Here is a tiny trained network, its code and every weight. The questions are about switching its units off for an input and a class, where a switched-off unit gives its printed mean instead of its output.

import numpy as np


def w(rows, s, z=0):
    codes = np.array(rows[::2]) - 128.0
    scale = np.full(codes.shape[1], s)
    scale[-1] = z or s
    return codes * scale


def norm(h):
    return h / np.sqrt((h * h).mean(-1, keepdims=True) + 1e-5)


def f(y):
    return np.maximum(y, 0)


def log_softmax(a):
    a = a - a.max(-1, keepdims=True)
    return a - np.log(np.exp(a).sum(-1, keepdims=True))


def net(x, mask):
    res = np.array(x, float).reshape(1, 7) / 4 @ E
    u = 0
    for l in range(4):
        y = f(norm(res) @ A[l][:, :-1].T + A[l][:, -1])
        res = res + np.where(mask[u : u + 8], y, B[l][:, -1]) @ B[l][:, :-1]
        u += 8
    return log_softmax(norm(res)[-1] @ U[:, :-1].T + U[:, -1])


A, B = {}, {}
E = w([
[236,114,121,116,147,140,127,112,153,129,1],'x0',
[130,122,241,112,112,96,122,158,115,30,137],'x1',
[150,206,130,162,146,67,135,110,132,144,148],'x2',
[142,49,180,131,126,125,88,153,91,202,134],'x3',
[82,154,159,97,136,95,125,125,96,84,127],'x4',
[77,138,80,167,129,96,42,83,107,174,103],'x5',
[52,120,156,62,30,131,176,72,151,115,152],'x6',
],0.0066)
A[0] = w([
[177,47,70,163,196,129,88,93,92,168,98,7],'L0N1',
[184,95,58,55,165,192,161,125,160,91,120,5],'L0N2',
[38,25,82,175,95,182,12,172,41,63,119,54],'L0N3',
[103,110,114,199,247,143,155,86,124,162,251,43],'L0N4',
[126,161,205,117,142,63,222,166,15,93,89,93],'L0N5',
[150,150,242,86,169,81,179,154,69,55,164,43],'L0N6',
[95,156,121,158,71,3,160,171,171,105,81,121],'L0N7',
[136,187,115,187,143,194,127,74,106,105,138,151],'L0N8',
],0.0047,0.0023)
B[0] = w([
[172,136,234,125,91,84,99,100,175,188,63,236],'L0N1',
[145,116,58,102,180,181,198,164,100,76,93,190],'L0N2',
[117,88,143,81,255,66,159,116,143,136,106,253],'L0N3',
[110,191,91,200,116,103,126,172,105,101,198,220],'L0N4',
[95,67,238,83,99,130,147,146,205,149,130,207],'L0N5',
[86,155,215,74,43,83,96,214,175,92,110,229],'L0N6',
[150,142,170,125,65,175,129,95,106,77,128,180],'L0N7',
[170,67,167,135,98,121,160,147,141,130,186,191],'L0N8',
],0.0072,0.0033)
A[1] = w([
[215,83,96,68,156,127,7,180,128,114,124,60],'L1N1',
[68,54,189,201,120,168,153,52,110,121,37,154],'L1N2',
[117,147,135,53,107,35,237,137,175,154,150,129],'L1N3',
[134,213,170,195,41,179,170,126,137,128,107,226],'L1N4',
[190,112,127,202,140,108,123,156,63,152,103,21],'L1N5',
[249,129,193,191,156,190,82,115,139,21,149,145],'L1N6',
[152,95,45,95,159,253,179,155,168,98,47,6],'L1N7',
[217,129,183,197,114,129,91,67,166,161,86,5],'L1N8',
],0.0056,0.0011)
B[1] = w([
[73,145,115,148,153,97,85,71,82,193,153,211],'L1N1',
[109,104,57,119,150,154,138,102,122,142,174,225],'L1N2',
[39,165,145,143,74,131,106,180,90,101,110,247],'L1N3',
[131,77,113,92,216,114,141,72,153,116,174,219],'L1N4',
[1,131,84,112,89,148,74,180,219,138,84,205],'L1N5',
[143,144,103,121,57,82,103,71,69,95,117,232],'L1N6',
[187,94,79,115,71,182,199,226,100,51,113,254],'L1N7',
[86,208,118,189,60,206,14,70,205,90,113,253],'L1N8',
],0.0069,0.0037)
A[2] = w([
[40,161,66,186,97,150,159,125,143,151,187,115],'L2N1',
[126,74,152,232,152,102,87,115,227,131,30,49],'L2N2',
[169,120,84,97,140,253,215,204,128,109,63,6],'L2N3',
[131,131,185,133,103,109,126,121,118,135,120,125],'L2N4',
[130,78,172,168,225,122,96,129,44,145,111,35],'L2N5',
[210,131,154,85,149,125,114,138,100,207,73,1],'L2N6',
[160,143,104,205,184,90,181,136,99,178,235,125],'L2N7',
[153,137,90,176,90,130,60,171,160,225,38,58],'L2N8',
],0.006,0.0017)
B[2] = w([
[103,45,140,238,143,67,217,186,90,117,49,235],'L2N1',
[149,174,67,137,153,206,47,158,228,223,138,226],'L2N2',
[216,90,129,20,106,169,254,222,109,239,74,233],'L2N3',
[97,206,155,98,190,223,81,176,149,122,120,166],'L2N4',
[153,48,72,44,190,159,157,61,228,145,97,164],'L2N5',
[90,176,79,251,70,98,126,77,139,126,195,149],'L2N6',
[184,86,117,247,218,21,118,243,188,16,147,192],'L2N7',
[126,198,235,158,104,241,87,223,6,94,175,253],'L2N8',
],0.0061,0.005)
A[3] = w([
[105,162,130,217,169,141,87,115,111,61,127,95],'L3N1',
[139,92,97,62,255,108,25,173,167,209,116,102],'L3N2',
[132,140,222,78,84,62,164,112,193,69,200,109],'L3N3',
[173,171,75,154,140,215,10,163,29,161,135,4],'L3N4',
[138,135,76,107,30,147,86,74,75,85,109,161],'L3N5',
[148,142,171,60,52,99,56,107,215,38,158,119],'L3N6',
[63,148,81,68,117,97,247,61,23,108,100,100],'L3N7',
[69,27,162,138,96,151,202,162,53,170,161,108],'L3N8',
],0.0058,0.0027)
B[3] = w([
[200,126,103,108,116,123,175,144,184,193,204,213],'L3N1',
[170,88,82,35,139,157,97,65,44,172,186,229],'L3N2',
[144,117,127,96,148,105,32,185,57,126,88,247],'L3N3',
[88,182,235,106,63,194,82,154,234,209,247,253],'L3N4',
[142,114,2,176,142,137,186,93,183,137,127,197],'L3N5',
[141,214,160,86,185,95,174,103,106,71,180,247],'L3N6',
[131,86,177,171,62,165,100,113,147,190,77,215],'L3N7',
[198,198,105,155,156,144,126,35,143,119,63,255],'L3N8',
],0.0079,0.0044)
U = w([
[41,86,113,180,51,100,144,29,118,141,47,82],'0',
[149,180,144,131,97,216,24,149,175,211,184,167],'1',
[102,180,254,36,114,62,96,164,67,33,119,193],'2',
[210,92,102,72,82,187,238,187,117,120,57,159],'3',
[183,190,60,121,126,121,138,30,173,45,141,76],'4',
[106,117,85,241,177,27,164,190,122,109,185,156],'5',
[122,16,90,52,215,105,75,50,72,170,171,106],'6',
[157,89,132,121,133,183,157,48,95,120,106,4],'7',
],0.013,0.0045)

Each question gives the input, the list of numbers given to net, and the class t.
The units are the neurons (one row each of A and B). Each row of codes is followed by its name. A weight is (code - 128) times the scale printed after its matrix; where a second scale follows, it is the last column's (A, B and U).
mask holds one flag per neuron, layer by layer. A switched-off neuron (its flag False) gives its mean, the last column of its row in B, instead of its output. The means were averaged over made-up inputs and are rounded, as every weight is.
A unit's drop is (log p(t) with every unit on - log p(t) with that unit switched off) / (log p(t) with every unit on - log p(t) with every unit switched off).
The circuit of an input: a set's keep is (log p(t) with only the set's units on - log p(t) with every unit switched off) / (log p(t) with every unit on - log p(t) with every unit switched off). Starting from the 12 units with the biggest drops (on a tie, the unit counted first), units are removed one at a time, each time the one whose removal leaves the highest keep (on an exact tie, the one counted first), for as long as the keep stays at least 0.8.
circuit, biggest first: the units of the circuit, biggest drop first
most important unit: the unit with the biggest drop
k most important neurons: the k neurons with the biggest drops, biggest first
top k neurons in layer l: the k neurons of layer l with the biggest drops, biggest first
drop when u is switched off: that unit's drop, to one decimal
input [2,4,2,-3,-8,3,7], class 4: circuit, biggest first => L3N6; L3N5
input [-3,-3,7,7,6,-3,-7], class 5: circuit, biggest first => L2N7
input [7,-1,7,2,5,-7,-5], class 1: circuit, biggest first => L2N2; L1N8
input [7,4,-2,0,6,7,5], class 4: circuit, biggest first => L3N5; L3N6; L1N2
input [-6,1,4,5,-3,-2,3], class 5: 2 most important neurons => L0N4; L2N1
input [-4,0,2,-2,4,0,-4], class 5: 2 most important neurons => L0N4; L0N1
input [-1,1,2,-8,6,7,-2], class 4: 3 most important neurons => L0N7; L2N3; L0N4
input [4,5,7,-2,-5,-5,-6], class 2: top 2 neurons in layer 2 => L2N8; L2N6
input [-5,3,2,6,-6,-1,2], class 5: 2 most important neurons => L0N4; L0N1
input [-7,-5,-8,-2,-8,5,3], class 5: 3 most important neurons => L2N1; L2N7; L0N4
input [8,7,8,0,-2,5,4], class 4: 2 most important neurons => L3N5; L1N8
input [-6,1,-3,7,-3,2,-8], class 6: 3 most important neurons => L0N3; L3N2; L2N5
input [-1,7,6,-4,-7,0,-5], class 2: 2 most important neurons => L0N6; L3N3
input [-5,-7,-8,8,-1,7,0], class 6: most important unit => L0N3
input [8,-6,-3,8,7,-2,4], class 1: top 2 neurons in layer 2 => L2N8; L2N1
input [5,-8,-4,8,-5,-8,-7], class 1: 2 most important neurons => L0N1; L3N4
input [0,6,-2,-8,-4,8,4], class 4: 2 most important neurons => L0N7; L2N3
input [2,2,8,-5,-2,2,7], class 2: 2 most important neurons => L3N3; L3N6
input [6,6,-7,-1,-2,7,4], class 6: 2 most important neurons => L0N3; L0N2
input [2,8,-5,6,-8,8,6], class 6: most important unit => L0N3
input [-3,-8,-1,-1,-5,6,5], class 5: top 3 neurons in layer 2 => L2N1; L2N7; L2N3
input [-2,1,-5,0,1,3,-4], class 6: drop when L0N3 is switched off => 1.0
input [-1,1,6,-8,-6,6,7], class 0: drop when L2N1 is switched off => 0.2
input [-8,4,7,5,-4,7,0], class 5: drop when L1N5 is switched off => 0.0
